Below is a small trained network, with its code and all its weights. Each question gives an input and a class and asks what happens when units are switched off, that is, made to give their printed mean instead of their output.

import numpy as np


def w(rows, s, z=0):
    codes = np.array(rows[::2]) - 128.0
    scale = np.full(codes.shape[1], s)
    scale[-1] = z or s
    return codes * scale


def f(y):
    return np.maximum(y, 0)


def log_softmax(a):
    a = a - a.max(-1, keepdims=True)
    return a - np.log(np.exp(a).sum(-1, keepdims=True))


def net(x, mask):
    res = np.array(x, float).reshape(1, 3) / 4 @ E
    y = f(res @ A[0][:, :-1].T + A[0][:, -1])
    res = res + np.where(mask, y, B[0][:, -1]) @ B[0][:, :-1]
    return log_softmax(res[-1] @ U[:, :-1].T + U[:, -1])


A, B = {}, {}
E = w([
[74,155,10,57,65,89,56],'x0',
[196,67,82,155,208,77,20],'x1',
[211,48,150,101,53,186,62],'x2',
],0.013)
A[0] = w([
[153,151,117,113,91,216,110,45],'N1',
[143,126,147,169,135,211,113,212],'N2',
[139,130,171,132,148,206,178,206],'N3',
[172,119,154,181,255,83,130,181],'N4',
[71,192,108,121,124,134,212,201],'N5',
[105,92,151,111,96,134,127,83],'N6',
[168,119,158,102,43,167,146,164],'N7',
[109,160,75,115,197,58,72,137],'N8',
[103,165,139,138,192,93,167,159],'N9',
[224,75,121,117,125,158,49,2],'N10',
[104,132,57,78,2,144,100,145],'N11',
],0.015,0.0049)
B[0] = w([
[139,125,141,111,126,184,126,172],'N1',
[130,128,140,112,106,106,200,191],'N2',
[164,113,159,148,103,95,164,218],'N3',
[109,131,136,139,165,238,174,243],'N4',
[85,135,209,149,158,64,90,241],'N5',
[174,144,121,127,148,149,141,152],'N6',
[174,105,121,120,98,174,180,214],'N7',
[164,104,3,155,137,101,88,235],'N8',
[85,121,139,185,162,165,126,204],'N9',
[55,159,237,153,141,56,124,239],'N10',
[98,160,90,42,157,184,78,251],'N11',
],0.02)
U = w([
[137,135,177,150,118,82,171,144],'0',
[135,166,95,70,155,236,133,252],'1',
[86,212,122,52,134,43,46,38],'2',
[183,111,8,122,121,84,93,60],'3',
[245,109,142,50,1,98,194,94],'4',
],0.01,0.0024)

Each question gives the input, the list of numbers given to net, and the class t.
The units are the neurons (one row each of A and B). Each row of codes is followed by its name. A weight is (code - 128) times the scale printed after its matrix; where a second scale follows, it is the last column's (A, B and U).
mask holds one flag per neuron, in row order. A switched-off neuron (its flag False) gives its mean, the last column of its row in B, instead of its output. The means were averaged over made-up inputs and are rounded, as every weight is.
A unit's drop is (log p(t) with every unit on - log p(t) with that unit switched off) / (log p(t) with every unit on - log p(t) with every unit switched off).
The circuit of an input: a set's keep is (log p(t) with only the set's units on - log p(t) with every unit switched off) / (log p(t) with every unit on - log p(t) with every unit switched off). Starting from all 11 units, units are removed one at a time, each time the one whose removal leaves the highest keep (on an exact tie, the one counted first), for as long as the keep stays at least 0.8.
units of the circuit, in order: the units of the circuit, biggest drop first
most important unit: the unit with the biggest drop
top k neurons: the k neurons with the biggest drops, biggest first
drop of u: that unit's drop, to one decimal
input [8,-7,-1], class 2: most important unit : N5
input [-6,1,-7], class 1: top 2 neurons : N4, N10
input [1,6,-3], class 3: top 2 neurons : N8, N11
input [5,6,0], class 3: top 2 neurons : N8, N5
input [6,-6,-1], class 2: top 2 neurons : N5, N4
input [-2,0,2], class 4: units of the circuit, in order : N5, N9, N11
input [0,-4,-6], class 0: top 3 neurons : N11, N9, N8
input [2,2,5], class 2: top 2 neurons : N10, N4
input [7,1,3], class 2: top 2 neurons : N4, N10
input [-8,8,-1], class 1: top 2 neurons : N4, N5
input [0,1,6], class 0: top 2 neurons : N10, N7
input [6,4,6], class 2: drop of N10 : 1.6
input [3,4,7], class 2: drop of N10 : 1.9
input [5,-5,-2], class 2: drop of N5 : 0.2
input [-1,-2,1], class 4: most important unit : N10
